Below are the code and all the weights of a small trained network. Each question names an input and a class and asks about switching units off, where a switched-off unit gives its printed mean instead of its output.

import numpy as np


def w(rows, s, z=0):
    codes = np.array(rows[::2]) - 128.0
    scale = np.full(codes.shape[1], s)
    scale[-1] = z or s
    return codes * scale


def f(y):
    return np.maximum(y, 0)


def log_softmax(a):
    a = a - a.max(-1, keepdims=True)
    return a - np.log(np.exp(a).sum(-1, keepdims=True))


def net(x, mask):
    res = np.array(x, float).reshape(1, 5) / 4 @ E
    y = f(res @ A[0][:, :-1].T + A[0][:, -1])
    res = res + np.where(mask, y, B[0][:, -1]) @ B[0][:, :-1]
    return log_softmax(res[-1] @ U[:, :-1].T + U[:, -1])


A, B = {}, {}
E = w([
[169,133,255,61,132,32,219,97],'x0',
[86,41,145,105,170,97,74,112],'x1',
[205,23,213,140,200,55,137,96],'x2',
[182,141,131,100,223,201,100,105],'x3',
[137,159,123,224,187,138,254,50],'x4',
],0.0095)
A[0] = w([
[67,150,121,98,88,149,127,149,196],'n1',
[96,174,143,113,107,154,88,134,173],'n2',
[71,133,89,110,41,154,72,196,121],'n3',
[132,132,84,165,147,129,159,120,95],'n4',
[71,61,160,144,124,98,53,133,137],'n5',
[159,136,165,147,170,147,164,171,252],'n6',
[168,122,172,73,131,54,183,150,145],'n7',
[162,81,136,102,141,173,102,105,196],'n8',
[161,120,131,82,195,142,87,148,172],'n9',
[130,134,99,188,118,126,113,141,129],'n10',
[153,145,145,180,127,119,216,143,200],'n11',
[77,161,69,79,86,115,120,145,192],'n12',
[98,104,116,87,86,158,40,192,185],'n13',
[74,184,112,117,103,125,128,141,179],'n14',
[162,134,112,79,153,202,109,134,167],'n15',
[83,178,95,100,156,91,142,134,66],'n16',
[133,162,102,151,196,149,125,106,167],'n17',
[156,80,161,149,148,66,94,118,150],'n18',
[125,124,97,176,131,162,141,70,136],'n19',
[113,168,106,117,122,139,174,64,110],'n20',
[247,98,176,125,120,140,162,117,130],'n21',
[115,159,95,159,130,167,110,101,160],'n22',
[123,155,117,103,73,98,168,138,139],'n23',
[135,159,144,109,162,113,139,109,39],'n24',
[61,160,132,128,106,113,207,110,149],'n25',
[161,125,102,80,173,118,81,119,163],'n26',
[106,139,103,114,129,152,105,175,148],'n27',
[158,159,167,124,168,133,139,113,167],'n28',
[84,120,84,198,161,139,135,110,182],'n29',
[209,48,153,114,120,84,158,123,224],'n30',
[196,142,153,108,111,144,163,100,149],'n31',
[111,118,98,113,95,150,120,161,85],'n32',
],0.014,0.0049)
B[0] = w([
[131,101,182,122,73,118,145,212,199],'n1',
[132,107,160,144,111,147,92,178,183],'n2',
[70,99,108,164,114,83,57,237,251],'n3',
[102,119,70,167,118,160,163,117,172],'n4',
[95,40,120,27,151,131,132,129,204],'n5',
[168,189,114,162,145,141,126,86,193],'n6',
[111,114,180,170,121,43,109,39,226],'n7',
[130,121,122,80,145,205,91,112,184],'n8',
[186,135,156,34,114,203,73,97,192],'n9',
[109,112,96,135,157,153,126,145,174],'n10',
[87,178,91,254,128,91,161,65,218],'n11',
[121,83,187,145,115,98,111,203,214],'n12',
[95,106,131,105,125,95,50,144,245],'n13',
[115,66,158,155,93,155,148,163,196],'n14',
[183,199,128,96,121,179,83,145,190],'n15',
[134,122,148,128,94,124,130,155,150],'n16',
[136,147,99,119,160,202,155,142,195],'n17',
[88,88,123,52,183,93,133,68,209],'n18',
[119,169,63,178,147,197,151,147,191],'n19',
[136,111,149,143,122,151,178,121,182],'n20',
[130,165,121,150,136,84,99,87,213],'n21',
[118,143,105,137,105,160,141,156,200],'n22',
[156,127,175,183,89,109,162,148,177],'n23',
[156,151,124,131,119,101,125,121,151],'n24',
[158,116,167,165,108,151,204,132,197],'n25',
[147,136,129,51,133,185,74,136,178],'n26',
[155,124,106,154,150,128,102,166,186],'n27',
[172,194,147,153,141,127,123,85,184],'n28',
[85,110,62,131,135,181,165,150,208],'n29',
[110,111,102,124,152,75,106,24,238],'n30',
[161,182,161,200,104,89,107,85,182],'n31',
[130,101,113,140,132,121,110,209,174],'n32',
],0.0093,0.017)
U = w([
[84,168,9,176,132,180,197,137,172],'0',
[131,181,135,174,126,67,115,63,128],'1',
[67,64,116,37,149,112,109,84,240],'2',
[211,192,128,77,138,194,61,117,125],'3',
[117,126,220,156,69,122,198,142,75],'4',
[85,120,118,127,105,123,64,234,1],'5',
],0.011,0.00067)

Each question gives the input, the list of numbers given to net, and the class t.
The units are the neurons (one row each of A and B). Each row of codes is followed by its name. A weight is (code - 128) times the scale printed after its matrix; where a second scale follows, it is the last column's (A, B and U).
mask holds one flag per neuron, in row order. A switched-off neuron (its flag False) gives its mean, the last column of its row in B, instead of its output. The means were averaged over made-up inputs and are rounded, as every weight is.
A unit's drop is (log p(t) with every unit on - log p(t) with that unit switched off) / (log p(t) with every unit on - log p(t) with every unit switched off).
unit that matters most: the unit with the biggest drop
k most important neurons: the k neurons with the biggest drops, biggest first
drop of u: that unit's drop, to one decimal
input [-6,7,1,3,-1], class 2: unit that matters most : n5
input [3,-6,-6,1,4], class 4: 3 most important neurons : n25; n23; n14
input [-5,4,5,7,7], class 0: 2 most important neurons : n29; n19
input [6,4,-4,-1,2], class 4: 2 most important neurons : n25; n21
input [-2,3,-7,-7,5], class 5: 3 most important neurons : n3; n12; n1
input [6,2,-7,6,1], class 3: 4 most important neurons : n15; n11; n3; n7
input [-5,0,3,5,-6], class 3: 2 most important neurons : n9; n15
input [-5,-5,3,5,1], class 3: 2 most important neurons : n15; n11
input [-5,3,5,8,-8], class 3: 2 most important neurons : n15; n9
input [2,6,-4,1,2], class 4: 2 most important neurons : n3; n13
input [2,-2,-6,-3,1], class 4: drop of n25 : 0.2
input [6,-5,-6,2,4], class 4: drop of n25 : 0.2
input [-7,6,4,5,-3], class 3: drop of n9 : 0.7
input [1,-4,6,-6,-4], class 1: unit that matters most : n7
